Here is a tiny trained network, its code and every weight. The questions are about switching its units off for an input and a class, where a switched-off unit gives its printed mean instead of its output.

import numpy as np


def w(rows, s, z=0):
    codes = np.array(rows[::2]) - 128.0
    scale = np.full(codes.shape[1], s)
    scale[-1] = z or s
    return codes * scale


def norm(h):
    return h / np.sqrt((h * h).mean(-1, keepdims=True) + 1e-5)


def f(y):
    return y / 2 * (1 + np.tanh(0.7978845608 * (y + 0.044715 * y**3)))


def log_softmax(a):
    a = a - a.max(-1, keepdims=True)
    return a - np.log(np.exp(a).sum(-1, keepdims=True))


def net(x, mask):
    res = np.array(x, float).reshape(1, 6) / 4 @ E
    u = 0
    for l in range(4):
        y = f(norm(res) @ A[l][:, :-1].T + A[l][:, -1])
        res = res + np.where(mask[u : u + 7], y, B[l][:, -1]) @ B[l][:, :-1]
        u += 7
    return log_softmax(norm(res)[-1] @ U[:, :-1].T + U[:, -1])


A, B = {}, {}
E = w([
[134,119,126,130,127,132],'x0',
[131,127,122,130,131,129],'x1',
[203,73,161,49,68,62],'x2',
[128,128,128,128,129,131],'x3',
[102,72,130,2,225,238],'x4',
[59,36,79,104,155,54],'x5',
],0.0033)
A[0] = w([
[97,121,123,90,149,138,70],'0.n0',
[123,95,147,117,103,138,93],'0.n1',
[119,114,141,136,98,77,78],'0.n2',
[187,97,120,2,137,154,1],'0.n3',
[125,112,127,116,142,125,76],'0.n4',
[182,156,143,111,106,103,52],'0.n5',
[203,172,162,153,68,97,89],'0.n6',
],0.0057,0.0032)
B[0] = w([
[97,87,114,125,161,131,132],'0.n0',
[132,138,123,128,134,75,116],'0.n1',
[113,167,112,98,147,139,133],'0.n2',
[73,122,254,231,121,129,249],'0.n3',
[94,116,122,120,136,107,104],'0.n4',
[169,86,116,125,132,125,118],'0.n5',
[217,41,109,138,141,155,216],'0.n6',
],0.0046,0.002)
A[1] = w([
[47,242,30,252,136,91,90],'1.n0',
[172,92,156,136,65,10,5],'1.n1',
[87,164,148,105,182,229,83],'1.n2',
[6,106,139,170,118,48,125],'1.n3',
[112,168,189,122,195,213,166],'1.n4',
[153,138,50,214,101,150,73],'1.n5',
[46,140,120,168,126,39,68],'1.n6',
],0.0041,0.0012)
B[1] = w([
[178,21,253,78,160,125,240],'1.n0',
[109,204,65,30,174,144,202],'1.n1',
[151,185,71,146,45,41,230],'1.n2',
[189,45,70,77,180,83,201],'1.n3',
[143,216,75,184,43,45,252],'1.n4',
[120,76,244,100,152,154,154],'1.n5',
[151,49,96,37,151,100,157],'1.n6',
],0.0035,0.0022)
A[2] = w([
[160,96,121,84,128,82,158],'2.n0',
[136,209,106,138,123,197,2],'2.n1',
[145,86,129,161,128,123,57],'2.n2',
[107,106,145,88,106,159,98],'2.n3',
[65,103,78,152,173,124,67],'2.n4',
[87,120,1,88,135,58,98],'2.n5',
[170,119,104,153,136,128,8],'2.n6',
],0.0064,0.00093)
B[2] = w([
[166,212,96,103,109,68,209],'2.n0',
[111,99,92,53,105,21,187],'2.n1',
[128,146,140,48,125,123,140],'2.n2',
[168,142,102,221,186,89,137],'2.n3',
[189,97,126,153,252,201,171],'2.n4',
[25,164,138,246,133,221,253],'2.n5',
[130,133,204,54,100,123,123],'2.n6',
],0.004,0.003)
A[3] = w([
[117,131,150,116,156,142,98],'3.n0',
[36,10,158,134,217,65,247],'3.n1',
[186,172,253,144,56,93,156],'3.n2',
[101,149,237,136,58,113,55],'3.n3',
[149,137,170,65,123,99,21],'3.n4',
[148,146,250,166,135,246,75],'3.n5',
[77,229,40,106,120,80,143],'3.n6',
],0.0045,0.0011)
B[3] = w([
[150,97,118,189,65,147,126],'3.n0',
[251,181,230,102,3,144,249],'3.n1',
[51,55,149,94,231,177,252],'3.n2',
[41,91,33,206,255,185,174],'3.n3',
[137,116,150,172,165,163,135],'3.n4',
[4,164,22,144,147,156,182],'3.n5',
[94,140,8,109,53,79,189],'3.n6',
],0.0038)
U = w([
[39,102,132,192,197,222,41],'0',
[255,84,207,91,96,108,253],'1',
[94,193,21,106,47,59,87],'2',
],0.0088,0.00044)

Each question gives the input, the list of numbers given to net, and the class t.
The units are the neurons (one row each of A and B). Each row of codes is followed by its name. A weight is (code - 128) times the scale printed after its matrix; where a second scale follows, it is the last column's (A, B and U).
mask holds one flag per neuron, layer by layer. A switched-off neuron (its flag False) gives its mean, the last column of its row in B, instead of its output. The means were averaged over made-up inputs and are rounded, as every weight is.
A unit's drop is (log p(t) with every unit on - log p(t) with that unit switched off) / (log p(t) with every unit on - log p(t) with every unit switched off).
The circuit of an input: a set's keep is (log p(t) with only the set's units on - log p(t) with every unit switched off) / (log p(t) with every unit on - log p(t) with every unit switched off). Starting from the 12 units with the biggest drops (on a tie, the unit counted first), units are removed one at a time, each time the one whose removal leaves the highest keep (on an exact tie, the one counted first), for as long as the keep stays at least 0.8.
circuit, biggest first: the units of the circuit, biggest drop first
unit that matters most: the unit with the biggest drop
k most important neurons: the k neurons with the biggest drops, biggest first
top k neurons in layer l: the k neurons of layer l with the biggest drops, biggest first
drop when u is switched off: that unit's drop, to one decimal
input [-3,-4,3,-3,1,8], class 1: top 3 neurons in layer 3 => [3.n1 3.n5 3.n3]
input [6,4,2,-8,6,1], class 1: circuit, biggest first => [0.n3 3.n1]
input [0,0,2,-3,7,7], class 1: circuit, biggest first => [3.n1]
input [-5,5,-6,0,0,5], class 1: circuit, biggest first => [1.n0 3.n1]
input [6,-4,7,-6,-3,3], class 2: circuit, biggest first => [1.n1 1.n0]
input [-7,-6,0,-8,-6,-1], class 0: 2 most important neurons => [3.n2 3.n1]
input [-6,-2,0,7,-8,5], class 1: 2 most important neurons => [1.n0 1.n4]
input [7,-8,0,0,-7,-8], class 0: 2 most important neurons => [3.n1 3.n2]
input [-6,7,-1,-3,-8,6], class 1: 2 most important neurons => [1.n0 1.n4]
input [7,-4,-7,-8,1,-4], class 2: top 2 neurons in layer 2 => [2.n1 2.n5]
input [-7,8,-8,6,1,-8], class 2: top 2 neurons in layer 1 => [1.n4 1.n2]
input [0,8,-2,-6,-5,0], class 0: top 2 neurons in layer 2 => [2.n1 2.n4]
input [0,0,-5,-6,-1,5], class 1: drop when 1.n0 is switched off => 0.6
input [1,5,7,-5,6,-7], class 0: drop when 3.n1 is switched off => 0.0
input [-7,-4,8,8,6,-5], class 0: unit that matters most => 0.n3
input [-7,-3,-1,3,-7,3], class 1: drop when 1.n0 is switched off => 1.6
input [4,2,5,-3,8,-1], class 0: drop when 0.n3 is switched off => 3.1
